Moves between points:
nog φ pim
nog κ nub
kag φ nef
kag κ bom
zub φ nov
zub κ pag
gav φ dak
gav κ mot
puz φ fop
puz κ nuv
fop φ tum
fop κ ris
tum φ kep
tum κ ter
sos φ rig
sos κ tuf
vav φ saf
vav κ bup
bom φ ris
bom κ rus
bup φ gog
bup κ vik
lir φ rus
lir κ bur
par φ lir
par κ kag
nov φ fis
nov κ nid
rus φ bem
rus κ rab
rab φ nef
rab κ gar
zal φ dur
zal κ ris
gar φ led
gar κ tum
sop φ sos
sop κ zan
dok φ zub
dok κ gaz
zup φ vik
zup κ lir
mot φ vav
mot κ pag
gib φ kuf
gib κ saf
ter φ zub
ter κ nog
pim φ dok
pim κ nad
nuv φ bak
nuv κ gaz
led φ puz
led κ kep
pag φ zan
pag κ fis
zan φ tuf
zan κ gib
fil φ bur
fil κ zup
piv φ nid
piv κ sos
lod φ gos
lod κ pim
nub φ nad
nub κ led
bem φ kag
bem κ nop
gog φ lar
gog κ buv
lar φ zup
lar κ par
nad φ gav
nad κ nid
nop φ bom
nop κ kep
buv φ zup
buv κ mit
saf φ muv
saf κ gog
dak φ nub
dak κ zan
ris φ rab
ris κ gaz
vik φ buv
vik κ rus
dur φ nef
dur κ puz
dad φ nog
dad κ rig
kuf φ bur
kuf κ muv
bak φ lod
bak κ dak
tuf φ nov
tuf κ fis
gos φ dad
gos κ nid
kep φ zub
kep κ lod
nid φ rig
nid κ rig
bur φ vav
bur κ fil
mit φ zal
mit κ ris
fis φ gib
fis κ vav
muv φ fil
muv κ lar
gaz φ gar
gaz κ bak
rig φ zan
rig κ kuf
nef φ dad
nef κ gar

In the rows, 177 means zero.

The rows follow the links: the fewer symbols apart two points are, the more alike their rows tend to be.

Each row is also shifted at random along 5 hidden directions that mean nothing.

Rows with their points:
 110   181   150   154   180   145   171   202   167   168   207   194   168   164   173   150   150   158   175   157   178   198   192   150   170   173   206   150   193   179   194   155   166   187   181   167   148   184   209   147   164   152   185   148   201   177   168   203   159   166
point: nad
 162   159   147   166   173   174   176   185   190   164   185   167   173   196   187   171   187   173   151   170   171   173   192   153   169   182   174   187   195   181   160   180   192   215   176   174   159   156   161   160   203   195   158   178   190   178   188   179   147   134
point: tuf
 167   170   184   168   163   163   172   170   166   155   194   182   165   156   207   172   172   180   167   137   156   158   189   124   180   177   168   191   161   142   175   172   178   159   147   159   137   218   195   182   148   186   181   181   159   166   166   166   146   184
point: tum
 159   159   174   158   162   226   172   186   174   168   193   186   177   219   195   170   185   157   171   226   170   171   173   159   181   173   185   170   174   166   175   179   176   180   203   211   137   189   190   176   163   173   197   180   168   217   182   177   159   171
point: lar
 167   182   215   169   157   218   182   185   161   187   199   171   212   191   169   158   189   175   207   207   178   177   166   147   183   175   184   194   164   189   143   181   168   147   199   190   160   153   146   171   190   168   190   199   165   204   191   185   141   197
point: rus
 188   169   162   182   177   164   184   174   204   194   165   158   192   184   165   148   196   179   171   171   183   230   171   199   199   174   168   182   211   198   160   194   191   211   175   173   215   195   140   179   144   184   159   176   203   171   195   172   187   150
point: sop
 245   188   199   191   181   211   184   169   170   201   171   170   193   193   163   174   187   185   218   221   190   201   157   222   198   174   176   185   177   182   169   184   162   164   197   206   209   203   151   199   146   154   189   192   174   194   183   166   205   195
point: par
 218   173   168   159   156   222   168   175   155   175   208   186   170   222   217   189   169   152   169   220   180   128   167   133   171   176   189   168   162   136   167   171   175   188   216   202   124   201   194   195   169   186   203   191   141   212   163   166   155   153
point: bur
 215   173   186   188   168   222   183   181   184   179   150   190   204   211   153   179   190   178   188   214   163   189   161   201   191   172   161   173   180   179   178   190   187   176   181   202   199   191   186   182   163   183   184   191   161   200   182   187   190   175
point: gog
 202   182   165   157   163   174   183   184   191   195   171   183   207   198   178   131   188   168   167   174   178   232   168   152   191   170   179   187   213   210   155   176   198   222   188   170   187   152   158   172   180   191   159   180   192   182   192   173   149   126
point: zan
 142   180   191   185   154   168   181   187   155   182   179   197   210   170   165   181   187   172   214   134   161   145   152   114   184   178   168   178   159   154   165   179   161   183   150   145   163   183   195   192   174   169   188   209   124   158   177   183   166   153
point: pim
 207   173   169   150   173   211   171   177   177   171   192   199   165   207   217   144   171   146   166   220   178   208   165   175   169   172   197   166   191   209   185   169   177   183   206   210   154   138   197   188   202   169   201   155   199   214   186   160   163   174
point: fil
 231   151   174   153   170   148   172   184   183   165   203   193   176   153   192   131   196   147   182   139   172   220   164   140   188   165   195   153   186   173   182   187   166   179   161   161   148   205   208   185   134   152   210   171   190   171   194   178   170   178
point: lod
 215   206   173   178   179   159   181   191   157   205   171   199   192   172   144   171   154   184   191   177   201   186   176   183   179   180   189   170   190   195   190   156   170   196   193   165   197   156   195   163   190   164   166   164   176   172   164   199   182   162
point: gav
 187   171   159   185   185   143   175   175   172   168   189   167   164   157   175   183   176   161   188   139   172   178   164   189   177   179   182   146   184   172   181   178   158   190   152   161   183   205   171   191   148   155   203   173   188   158   177   180   219   168
point: gos
 144   169   188   174   147   232   173   182   173   178   179   185   194   215   175   157   196   168   185   219   165   182   162   153   205   166   172   174   163   139   159   185   169   168   197   211   146   268   185   185    91   176   195   204   139   211   179   183   160   172
point: zup
 147   158   147   179   184   155   177   176   194   171   191   149   163   178   177   170   191   170   168   155   177   197   169   190   193   171   181   152   195   161   168   188   179   205   165   172   182   235   147   185   116   178   178   173   204   163   179   183   203   149
point: piv
 157   177   148   154   176   196   166   172   172   168   203   181   149   210   224   166   165   154   153   210   180   179   184   171   162   174   199   167   189   189   182   163   184   194   208   201   151   150   196   184   198   180   183   151   202   207   174   154   162   153
point: kuf
 166   161   176   164   181   174   169   185   169   167   227   145   151   170   188   188   171   180   176   192   183   152   208   166   156   182   200   174   161   162   166   179   164   144   201   189   136   172   160   152   196   162   183   164   198   187   173   191   151   210
point: bom
 164   184   157   159   171   199   176   176   180   174   173   191   174   210   204   162   166   172   157   203   181   184   184   163   175   175   178   196   195   197   173   165   193   206   201   190   171   140   183   171   207   195   156   172   185   199   178   161   142   139
point: gib
 153   184   203   177   168   166   173   171   186   171   167   177   181   153   196   155   176   177   152   149   165   193   179   146   192   170   160   192   167   170   171   173   197   147   155   161   160   208   180   186   140   204   186   182   171   170   175   159   156   200
point: fop

From each start, follow one symbol. Which point do you reach?
Answers are names.
---
 170   163   187   167   164   221   176   203   178   165   187   189   199   207   162   165   189   162   175   216   159   181   170   166   178   176   176   164   177   179   169   186   180   166   187   211   154   169   182   164   188   180   194   186   175   210   188   202   159   187
φ buv
---
 186   154   137   157   190   148   173   179   201   163   195   153   151   177   190   146   191   156   146   165   175   223   186   194   172   179   184   150   217   205   175   186   186   213   171   182   181   156   155   165   182   175   181   146   245   177   191   182   189   151
φ rig
---
 213   177   190   182   176   214   180   172   175   187   180   174   184   204   178   172   184   177   199   224   185   187   164   196   180   175   181   175   172   181   173   184   167   168   205   210   179   191   169   195   160   159   191   188   178   200   177   170   187   185
φ rus
---
  87   194   216   198   168   164   183   158   175   190   155   175   190   145   183   176   177   203   191   147   176   178   173   159   204   177   159   212   152   149   163   167   185   146   160   151   179   244   169   195   114   193   169   201   143   151   168   157   164   208
κ tum
---
 212   201   208   200   199   161   185   162   173   188   160   152   169   144   160   211   157   198   177   175   190   165   179   227   165   191   169   186   161   190   180   168   177   144   175   173   210   151   147   184   212   181   185   166   192   157   165   171   216   236
φ nef
---
 209   182   199   175   172   151   175   167   197   189   152   190   176   140   194   139   179   172   149   157   179   231   170   178   192   172   173   176   182   200   186   173   202   153   173   164   185   195   189   183   143   194   196   167   194   170   181   160   181   210
φ fop
---
 169   196   181   155   150   223   178   192   163   183   176   209   210   223   185   137   171   171   170   209   169   195   168   133   184   167   173   200   190   197   158   161   191   194   200   193   151   156   192   171   186   190   162   184   161   217   178   178   121   143
φ saf
---
 194   196   193   189   182   153   183   162   177   168   158   194   191   151   172   149   172   191   203   131   152   225   171   196   197   171   161   196   194   205   182   174   172   179   130   160   214   184   181   188   157   156   167   166   187   154   180   156   184   187
φ zub
---
 199   183   173   176   209   142   172   171   187   164   168   160   134   143   185   214   147   177   126   172   188   152   197   213   147   185   182   149   166   173   197   161   196   151   179   173   169   150   187   175   215   203   194   145   204   162   155   180   211   220
κ puz
---
 176   167   152   184   178   162   178   172   186   169   172   171   178   186   174   174   187   193   171   148   161   183   189   180   177   178   166   196   194   179   168   187   180   210   150   171   195   180   158   169   170   184   143   179   186   164   181   177   169   146
φ fis
---
 129   173   197   168   174   176   170   189   182   170   178   167   173   159   185   199   170   169   135   170   180   136   187   140   161   182   172   172   140   158   168   171   196   138   177   165   135   165   179   165   207   218   191   182   166   178   168   185   158   211
φ rab
---
 160   160   183   165   184   170   172   182   167   169   216   156   163   164   187   183   184   187   196   180   181   165   209   172   157   183   199   189   167   190   168   183   154   156   182   181   157   131   158   157   225   146   166   163   203   180   182   181   152   205
κ kep
---
 112   191   164   181   192   145   176   171   160   159   196   168   155   157   184   191   154   167   183   151   172   165   183   194   164   184   187   156   180   178   189   156   166   179   159   161   181   156   173   181   201   159   185   150   202   159   162   175   206   178
κ rig
---
 145   163   168   189   189   150   177   168   179   154   172   171   160   159   180   224   185   207   186   139   165   130   207   181   161   185   164   201   167   152   192   188   163   184   133   161   182   181   187   168   195   173   135   186   162   148   173   174   173   171
κ pag
---
 151   204   185   176   179   165   175   174   160   171   196   151   161   153   191   191   143   173   170   164   182   163   184   165   175   175   186   172   157   147   166   154   177   145   177   172   151   212   166   177   147   180   191   166   180   174   153   174   180   210
φ dad
---
  89   192   176   172   168   154   175   187   153   162   190   191   181   165   182   174   160   171   193   142   163   164   180   136   172   174   182   178   173   164   176   162   164   178   151   157   158   185   193   173   178   155   179   177   162   165   166   178   161   172
κ nub
---
 195   148   168   167   184   137   175   175   190   157   179   195   164   147   184   170   198   176   174   136   164   187   186   178   170   179   181   175   184   189   200   195   167   173   153   156   176   166   203   169   188   160   175   171   191   159   195   177   181   187
φ zub
